Below is a small trained network, with its code and all its weights. Each question gives an input and a target symbol and asks what happens when units are switched off, that is, made to give their printed mean instead of their output.

import numpy as np


def w(rows, s, z=0):
    codes = np.array(rows[::2]) - 128.0
    scale = np.full(codes.shape[1], s)
    scale[-1] = z or s
    return codes * scale


def f(y):
    return y / 2 * (1 + np.tanh(0.7978845608 * (y + 0.044715 * y**3)))


def softmax(a):
    e = np.exp(a - a.max(-1, keepdims=True))
    return e / e.sum(-1, keepdims=True)


def log_softmax(a):
    a = a - a.max(-1, keepdims=True)
    return a - np.log(np.exp(a).sum(-1, keepdims=True))


def net(x, mask):
    ids = ['ΘΨαδλμξπτφ'.index(c) for c in x.split()]
    T = len(ids)
    res = E[ids] + P[:T]
    r = res
    for j in range(3):
        rows = slice(2 * j, 2 * j + 2)
        q, k, v = (r @ M[0][rows].T for M in (Q, K, V))
        z = softmax(np.where(np.tri(T) > 0, q @ k.T / 2**0.5, -1e9)) @ v
        o = O[0][rows]
        res = res + np.where(mask[j], z, o[:, -1]) @ o[:, :-1]
    y = f(res @ A[0][:, :-1].T + A[0][:, -1])
    res = res + np.where(mask[3:27], y, B[0][:, -1]) @ B[0][:, :-1]
    return log_softmax(res[-1] @ U[:, :-1].T + U[:, -1])


Q, K, V, O, A, B = {}, {}, {}, {}, {}, {}
E = w([
[97,84,120,54,169],'Θ',
[106,91,164,72,156],'Ψ',
[108,94,160,76,156],'α',
[87,111,144,173,124],'δ',
[163,62,182,147,55],'λ',
[115,107,144,128,159],'μ',
[86,96,142,191,195],'ξ',
[102,50,113,93,141],'π',
[127,67,6,118,143],'τ',
[48,193,56,113,92],'φ',
],0.017)
P = w([
[79,83,179,208,191],'0',
[82,77,179,203,163],'1',
[80,74,171,197,142],'2',
[93,79,171,165,136],'3',
[102,75,152,141,130],'4',
[117,85,151,116,124],'5',
[121,85,135,107,103],'6',
[128,88,129,79,95],'7',
[136,97,123,61,82],'8',
[142,96,122,38,61],'9',
[152,96,123,11,53],'10',
[155,84,113,84,100],'11',
],0.011)
Q[0] = w([
[99,233,146,144,8],'H1',
[216,254,140,170,141],'H1',
[71,78,134,126,163],'H2',
[96,72,121,98,173],'H2',
[129,254,161,216,40],'H3',
[207,145,64,173,152],'H3',
],0.0072)
K[0] = w([
[109,152,122,157,145],'H1',
[119,73,140,211,253],'H1',
[104,59,117,151,68],'H2',
[125,113,142,104,117],'H2',
[57,167,140,151,149],'H3',
[71,23,162,123,217],'H3',
],0.014)
V[0] = w([
[190,44,175,120,148],'H1',
[95,163,82,113,112],'H1',
[124,101,54,122,111],'H2',
[116,85,163,84,102],'H2',
[84,125,78,190,3],'H3',
[122,118,201,121,60],'H3',
],0.012)
O[0] = w([
[159,56,117,119,46,1],'H1',
[104,151,124,120,196,216],'H1',
[91,40,93,113,96,159],'H2',
[128,129,164,38,181,182],'H2',
[203,73,96,117,213,224],'H3',
[176,124,254,122,117,129],'H3',
],0.0096,0.0091)
A[0] = w([
[163,73,159,139,152,139],'N1',
[107,145,183,147,149,88],'N2',
[159,95,165,82,88,93],'N3',
[121,102,163,138,165,112],'N4',
[36,161,96,175,161,182],'N5',
[99,147,128,89,119,152],'N6',
[80,46,83,194,145,102],'N7',
[151,178,83,105,126,216],'N8',
[122,145,83,104,135,165],'N9',
[106,101,37,149,175,116],'N10',
[67,117,153,107,99,96],'N11',
[68,225,234,132,138,174],'N12',
[137,139,60,139,47,25],'N13',
[179,116,87,200,184,167],'N14',
[187,90,166,163,208,229],'N15',
[92,201,148,88,63,195],'N16',
[74,95,119,241,59,100],'N17',
[190,192,123,163,192,86],'N18',
[124,11,109,68,75,138],'N19',
[112,49,124,63,160,57],'N20',
[96,187,109,80,66,145],'N21',
[156,165,146,92,212,3],'N22',
[127,196,184,125,80,170],'N23',
[254,62,165,178,112,228],'N24',
],0.0088,0.0041)
B[0] = w([
[88,141,100,102,110,158],'N1',
[182,135,113,120,131,138],'N2',
[109,109,140,163,69,156],'N3',
[123,136,103,136,127,166],'N4',
[143,142,149,95,155,246],'N5',
[129,116,151,155,164,158],'N6',
[149,145,114,122,145,170],'N7',
[85,88,147,119,177,167],'N8',
[139,115,152,136,175,182],'N9',
[196,100,177,111,110,243],'N10',
[116,138,168,143,136,138],'N11',
[183,103,157,87,179,169],'N12',
[157,170,116,92,59,125],'N13',
[108,124,149,69,94,179],'N14',
[108,149,93,71,142,219],'N15',
[192,118,181,99,136,129],'N16',
[161,220,111,189,169,136],'N17',
[120,64,128,137,63,177],'N18',
[83,98,92,181,108,194],'N19',
[136,143,113,175,114,226],'N20',
[139,85,152,116,154,128],'N21',
[150,114,129,161,104,232],'N22',
[232,129,119,126,111,125],'N23',
[130,254,92,91,106,161],'N24',
],0.008,0.012)
U = w([
[2,104,139,175,108,173],'Θ',
[171,53,169,175,101,6],'Ψ',
[179,67,162,170,100,2],'α',
[121,150,67,99,191,185],'δ',
[120,139,47,84,75,36],'λ',
[156,137,120,219,129,168],'μ',
[136,154,109,232,153,24],'ξ',
[108,70,36,231,137,89],'π',
[209,102,83,210,116,154],'τ',
[79,34,122,130,186,223],'φ',
],0.0067,0.0025)

Each question gives the input, a string of symbols that net reads in full, and the target symbol t.
The units are the heads (2 rows each of Q, K, V and O) and the neurons (one row each of A and B). Each row of codes is followed by its name. A weight is (code - 128) times the scale printed after its matrix; where a second scale follows, it is the last column's (O, A, B and U).
mask holds one flag per unit, heads first, then neurons. A switched-off unit (its flag False) gives its mean, the last column of its rows in O or B, instead of its output. The means were averaged over made-up inputs and are rounded, as every weight is.
A unit's drop is (log p(t) with every unit on - log p(t) with that unit switched off) / (log p(t) with every unit on - log p(t) with every unit switched off).
The circuit of an input: a set's keep is (log p(t) with only the set's units on - log p(t) with every unit switched off) / (log p(t) with every unit on - log p(t) with every unit switched off). Starting from the 12 units with the biggest drops (on a tie, the unit counted first), units are removed one at a time, each time the one whose removal leaves the highest keep (on an exact tie, the one counted first), for as long as the keep stays at least 0.8.
circuit, biggest first: the units of the circuit, biggest drop first
k most important neurons: the k neurons with the biggest drops, biggest first
heads that matter: for each layer, one digit per head in row order, 1 if its drop is at least 0.15 and else 0, layers parted by /
drop of u: that unit's drop, to one decimal
input φ π Θ π Ψ π α, target Θ: circuit, biggest first : H1, N10, N19, H3
input Θ Θ α, target Ψ: heads that matter : 111
input φ φ π, target δ: circuit, biggest first : H1, N15, N19
input φ φ α π π Ψ Ψ, target Θ: circuit, biggest first : H1, N10, N19, H3
input Ψ λ ξ, target λ: circuit, biggest first : H1, N24, N1
input π Θ φ Θ α Θ φ α λ Ψ Θ, target λ: circuit, biggest first : H3, H1, N24, N1
input φ φ μ Ψ Ψ π, target Θ: circuit, biggest first : H1, H3, N10, N19
input λ Θ π, target λ: circuit, biggest first : N24, H1
input ξ φ λ φ π φ Ψ τ Ψ τ, target π: circuit, biggest first : N19, H1, N5
input Θ Ψ Ψ λ τ, target λ: 2 most important neurons : N24, N13
input τ Ψ μ, target π: heads that matter : 101
input δ π φ τ Ψ π α π π π α, target Θ: heads that matter : 100
input π φ φ φ φ λ π τ φ, target φ: 2 most important neurons : N8, N24
input Θ Θ π Ψ λ ξ φ φ ξ φ φ, target φ: 3 most important neurons : N8, N24, N18
input Ψ Θ τ π ξ, target π: heads that matter : 101
input Ψ α Ψ, target Ψ: heads that matter : 111
input ξ φ Ψ π π δ φ Θ λ α, target λ: heads that matter : 101
input φ α φ λ Ψ π π π Ψ, target Θ: heads that matter : 100
input π Ψ Θ, target Θ: 2 most important neurons : N10, N19
input φ φ ξ, target δ: heads that matter : 000
input α φ φ λ Θ, target λ: 3 most important neurons : N24, N15, N1
input λ Ψ φ Ψ ξ, target δ: 2 most important neurons : N15, N24
input λ Θ λ τ π Θ Θ, target Θ: drop of H3 : 0.2
input τ ξ π, target π: drop of H1 : 0.8
input δ φ π Ψ λ λ Θ ξ τ, target λ: drop of H1 : 1.3
input τ π Ψ, target π: drop of N9 : 0.0
